Below are the code and all the weights of a small trained network. Each question names an input and a class and asks about switching units off, where a switched-off unit gives its printed mean instead of its output.

import numpy as np


def w(rows, s, z=0):
    codes = np.array(rows[::2]) - 128.0
    scale = np.full(codes.shape[1], s)
    scale[-1] = z or s
    return codes * scale


def f(y):
    return np.maximum(y, 0)


def log_softmax(a):
    a = a - a.max(-1, keepdims=True)
    return a - np.log(np.exp(a).sum(-1, keepdims=True))


def net(x, mask):
    res = np.array(x, float).reshape(1, 4) / 4 @ E
    y = f(res @ A[0][:, :-1].T + A[0][:, -1])
    res = res + np.where(mask, y, B[0][:, -1]) @ B[0][:, :-1]
    return log_softmax(res[-1] @ U[:, :-1].T + U[:, -1])


A, B = {}, {}
E = w([
[61,142,154,130,200,38,135,106,182],'x0',
[189,55,93,128,153,59,194,174,110],'x1',
[137,135,130,124,136,128,134,117,125],'x2',
[151,1,187,167,132,156,75,37,160],'x3',
],0.01)
A[0] = w([
[68,137,164,137,127,220,41,53,167,83],'neuron 1',
[203,2,124,131,152,74,159,135,132,102],'neuron 2',
[140,14,160,136,140,159,80,45,156,46],'neuron 3',
[207,57,121,123,87,237,113,110,113,4],'neuron 4',
[78,89,137,112,150,82,126,74,167,61],'neuron 5',
[87,87,154,134,170,64,109,77,181,72],'neuron 6',
[140,121,146,126,132,134,123,101,126,133],'neuron 7',
],0.018,0.0031)
B[0] = w([
[103,67,124,80,98,89,167,12,155,230],'neuron 1',
[87,86,125,75,87,99,158,4,161,249],'neuron 2',
[120,227,56,94,123,131,184,235,172,248],'neuron 3',
[163,113,191,206,184,144,55,163,68,220],'neuron 4',
[179,117,141,167,162,147,100,143,59,196],'neuron 5',
[152,120,189,189,145,172,54,165,87,219],'neuron 6',
[90,132,110,113,84,116,117,165,115,150],'neuron 7',
],0.015,0.02)
U = w([
[115,47,127,105,96,114,147,32,167,104],'0',
[139,216,76,127,134,144,163,225,159,251],'1',
[185,96,173,254,184,163,54,149,90,9],'2',
],0.0083,0.0031)

Each question gives the input, the list of numbers given to net, and the class t.
The units are the neurons (one row each of A and B). Each row of codes is followed by its name. A weight is (code - 128) times the scale printed after its matrix; where a second scale follows, it is the last column's (A, B and U).
mask holds one flag per neuron, in row order. A switched-off neuron (its flag False) gives its mean, the last column of its row in B, instead of its output. The means were averaged over made-up inputs and are rounded, as every weight is.
A unit's drop is (log p(t) with every unit on - log p(t) with that unit switched off) / (log p(t) with every unit on - log p(t) with every unit switched off).
The circuit of an input: a set's keep is (log p(t) with only the set's units on - log p(t) with every unit switched off) / (log p(t) with every unit on - log p(t) with every unit switched off). Starting from all 7 units, units are removed one at a time, each time the one whose removal leaves the highest keep (on an exact tie, the one counted first), for as long as the keep stays at least 0.8.
units of the circuit, in order: the units of the circuit, biggest drop first
top k neurons: the k neurons with the biggest drops, biggest first
drop of u: that unit's drop, to one decimal
input [5,-8,-3,-8], class 0: top neuron -> (neuron 3)
input [-6,-3,7,5], class 2: top 2 neurons -> (neuron 4; neuron 2)
input [6,-3,8,-2], class 2: top 2 neurons -> (neuron 2; neuron 3)
input [-3,-1,-5,-2], class 2: top 3 neurons -> (neuron 3; neuron 2; neuron 1)
input [6,-5,-7,1], class 2: top 3 neurons -> (neuron 2; neuron 6; neuron 5)
input [-5,4,-4,0], class 2: top 3 neurons -> (neuron 4; neuron 1; neuron 3)
input [8,-5,-4,5], class 2: top 3 neurons -> (neuron 6; neuron 5; neuron 2)
input [8,-8,5,-7], class 0: top 3 neurons -> (neuron 3; neuron 4; neuron 1)
input [-2,4,7,5], class 1: top 3 neurons -> (neuron 3; neuron 1; neuron 4)
input [6,-1,3,5], class 2: top 2 neurons -> (neuron 6; neuron 5)
input [3,2,-2,4], class 1: top 3 neurons -> (neuron 3; neuron 4; neuron 1)
input [4,3,-3,6], class 1: drop of neuron 1 -> 0.0
input [-3,-3,2,8], class 1: drop of neuron 3 -> 3.1
input [-7,8,4,-4], class 0: drop of neuron 2 -> 3.7
input [2,-7,3,-7], class 0: units of the circuit, in order -> (neuron 3)
